Below is a small trained network, with its code and all its weights. Each question gives an input and a class and asks what happens when units are switched off, that is, made to give their printed mean instead of their output.

import numpy as np


def w(rows, s, z=0):
    codes = np.array(rows[::2]) - 128.0
    scale = np.full(codes.shape[1], s)
    scale[-1] = z or s
    return codes * scale


def f(y):
    return np.maximum(y, 0)


def log_softmax(a):
    a = a - a.max(-1, keepdims=True)
    return a - np.log(np.exp(a).sum(-1, keepdims=True))


def net(x, mask):
    res = np.array(x, float).reshape(1, 7) / 4 @ E
    y = f(res @ A[0][:, :-1].T + A[0][:, -1])
    res = res + np.where(mask, y, B[0][:, -1]) @ B[0][:, :-1]
    return log_softmax(res[-1] @ U[:, :-1].T + U[:, -1])


A, B = {}, {}
E = w([
[119,135,132,130,134],'x0',
[128,144,48,210,135],'x1',
[117,136,132,129,136],'x2',
[122,134,132,126,134],'x3',
[110,75,168,254,25],'x4',
[232,141,183,189,201],'x5',
[87,50,111,139,179],'x6',
],0.0083)
A[0] = w([
[158,101,166,172,112,188],'neuron 0',
[165,185,183,140,57,228],'neuron 1',
[177,64,195,80,83,38],'neuron 2',
[198,118,192,175,162,132],'neuron 3',
[165,168,88,111,44,104],'neuron 4',
[125,138,32,184,122,64],'neuron 5',
[120,188,127,161,104,80],'neuron 6',
[150,53,106,135,145,219],'neuron 7',
[105,226,184,159,70,144],'neuron 8',
[98,113,168,178,68,37],'neuron 9',
[165,54,201,101,108,160],'neuron 10',
[146,154,41,161,185,49],'neuron 11',
[205,127,155,174,149,29],'neuron 12',
[140,161,152,136,75,7],'neuron 13',
[108,101,176,177,78,64],'neuron 14',
[166,64,157,93,103,240],'neuron 15',
[86,2,129,168,156,150],'neuron 16',
[110,45,144,203,32,46],'neuron 17',
[126,148,72,171,141,51],'neuron 18',
[207,97,158,175,141,38],'neuron 19',
[85,100,176,165,64,62],'neuron 20',
[168,97,171,184,95,83],'neuron 21',
[188,156,207,171,175,47],'neuron 22',
[145,103,178,86,121,2],'neuron 23',
[172,128,200,173,194,8],'neuron 24',
[228,204,122,107,76,107],'neuron 25',
[65,115,205,84,98,72],'neuron 26',
[11,121,116,112,19,112],'neuron 27',
[76,131,176,171,127,19],'neuron 28',
[115,123,210,109,145,60],'neuron 29',
[116,128,201,198,86,71],'neuron 30',
[195,124,34,190,99,113],'neuron 31',
],0.01,0.0057)
B[0] = w([
[132,171,108,96,184,219],'neuron 0',
[154,118,111,216,201,243],'neuron 1',
[39,158,169,183,64,163],'neuron 2',
[151,163,57,90,80,225],'neuron 3',
[139,37,93,178,168,174],'neuron 4',
[103,158,193,158,42,183],'neuron 5',
[156,68,215,204,166,151],'neuron 6',
[184,114,157,159,214,205],'neuron 7',
[162,59,152,194,201,204],'neuron 8',
[75,131,165,41,101,188],'neuron 9',
[157,198,167,200,113,199],'neuron 10',
[83,154,225,67,100,169],'neuron 11',
[132,60,59,129,45,179],'neuron 12',
[115,12,138,77,177,142],'neuron 13',
[137,163,136,46,134,194],'neuron 14',
[146,182,137,162,159,214],'neuron 15',
[200,49,157,235,196,225],'neuron 16',
[155,158,127,24,164,249],'neuron 17',
[17,142,209,146,64,153],'neuron 18',
[160,63,57,159,61,182],'neuron 19',
[92,129,125,45,156,196],'neuron 20',
[100,143,96,65,170,199],'neuron 21',
[77,102,41,125,32,201],'neuron 22',
[2,169,220,133,42,139],'neuron 23',
[71,47,62,55,27,184],'neuron 24',
[141,36,212,102,222,194],'neuron 25',
[74,166,113,199,68,175],'neuron 26',
[151,107,27,151,79,255],'neuron 27',
[98,94,138,67,156,144],'neuron 28',
[55,115,191,180,79,156],'neuron 29',
[108,167,177,48,167,208],'neuron 30',
[45,233,205,166,92,206],'neuron 31',
],0.0078,0.0081)
U = w([
[122,48,40,120,29,73],'0',
[134,141,128,161,147,252],'1',
[112,156,159,13,162,2],'2',
[142,130,136,172,126,244],'3',
[80,145,234,187,53,1],'4',
[136,8,170,180,177,1],'5',
],0.011,0.0081)

Each question gives the input, the list of numbers given to net, and the class t.
The units are the neurons (one row each of A and B). Each row of codes is followed by its name. A weight is (code - 128) times the scale printed after its matrix; where a second scale follows, it is the last column's (A, B and U).
mask holds one flag per neuron, in row order. A switched-off neuron (its flag False) gives its mean, the last column of its row in B, instead of its output. The means were averaged over made-up inputs and are rounded, as every weight is.
A unit's drop is (log p(t) with every unit on - log p(t) with that unit switched off) / (log p(t) with every unit on - log p(t) with every unit switched off).
The circuit of an input: a set's keep is (log p(t) with only the set's units on - log p(t) with every unit switched off) / (log p(t) with every unit on - log p(t) with every unit switched off). Starting from the 12 units with the biggest drops (on a tie, the unit counted first), units are removed one at a time, each time the one whose removal leaves the highest keep (on an exact tie, the one counted first), for as long as the keep stays at least 0.8.
units of the circuit, in order: the units of the circuit, biggest drop first
unit that matters most: the unit with the biggest drop
k most important neurons: the k neurons with the biggest drops, biggest first
drop when u is switched off: that unit's drop, to one decimal
input [-7,-1,-2,-4,-6,6,-8], class 5: units of the circuit, in order	[neuron 25; neuron 17]
input [8,-6,-2,1,8,7,7], class 2: 2 most important neurons	[neuron 30; neuron 17]
input [3,-6,-3,7,-3,-7,-7], class 0: units of the circuit, in order	[neuron 27]
input [2,6,-1,0,2,-1,5], class 4: units of the circuit, in order	[neuron 5; neuron 31]
input [0,1,5,-8,7,6,7], class 2: 2 most important neurons	[neuron 17; neuron 30]
input [-5,-5,-1,-1,5,4,2], class 2: units of the circuit, in order	[neuron 30; neuron 21]
input [3,-5,-3,1,4,4,-8], class 5: units of the circuit, in order	[neuron 25; neuron 8]
input [6,-7,-7,-6,-6,-5,0], class 1: units of the circuit, in order	[neuron 17; neuron 26]
input [0,6,2,8,5,4,-3], class 4: 4 most important neurons	[neuron 31; neuron 5; neuron 18; neuron 27]
input [5,2,3,2,4,5,-7], class 5: 2 most important neurons	[neuron 25; neuron 8]
input [3,-7,-1,-3,-4,8,6], class 0: units of the circuit, in order	[neuron 24; neuron 22]
input [2,5,5,-7,5,4,-6], class 5: 4 most important neurons	[neuron 8; neuron 25; neuron 6; neuron 1]
input [-1,-6,-2,-1,4,6,3], class 0: 2 most important neurons	[neuron 24; neuron 22]
input [5,-6,0,-6,0,-5,2], class 4: unit that matters most	neuron 26
input [-2,7,-4,4,6,-1,-2], class 4: 3 most important neurons	[neuron 31; neuron 5; neuron 18]
input [6,-2,6,-4,-5,6,-3], class 0: 2 most important neurons	[neuron 22; neuron 24]
input [6,-6,8,0,7,-5,-7], class 1: 3 most important neurons	[neuron 1; neuron 27; neuron 8]
input [4,4,-5,-4,6,-2,-8], class 5: 4 most important neurons	[neuron 8; neuron 4; neuron 1; neuron 6]
input [4,-5,-2,-3,8,-5,7], class 2: 2 most important neurons	[neuron 17; neuron 20]
input [-1,-5,0,0,6,5,0], class 2: unit that matters most	neuron 30
input [0,3,-2,0,8,2,6], class 2: drop when neuron 17 is switched off	0.2
input [1,1,4,2,5,-6,8], class 5: drop when neuron 17 is switched off	-0.2
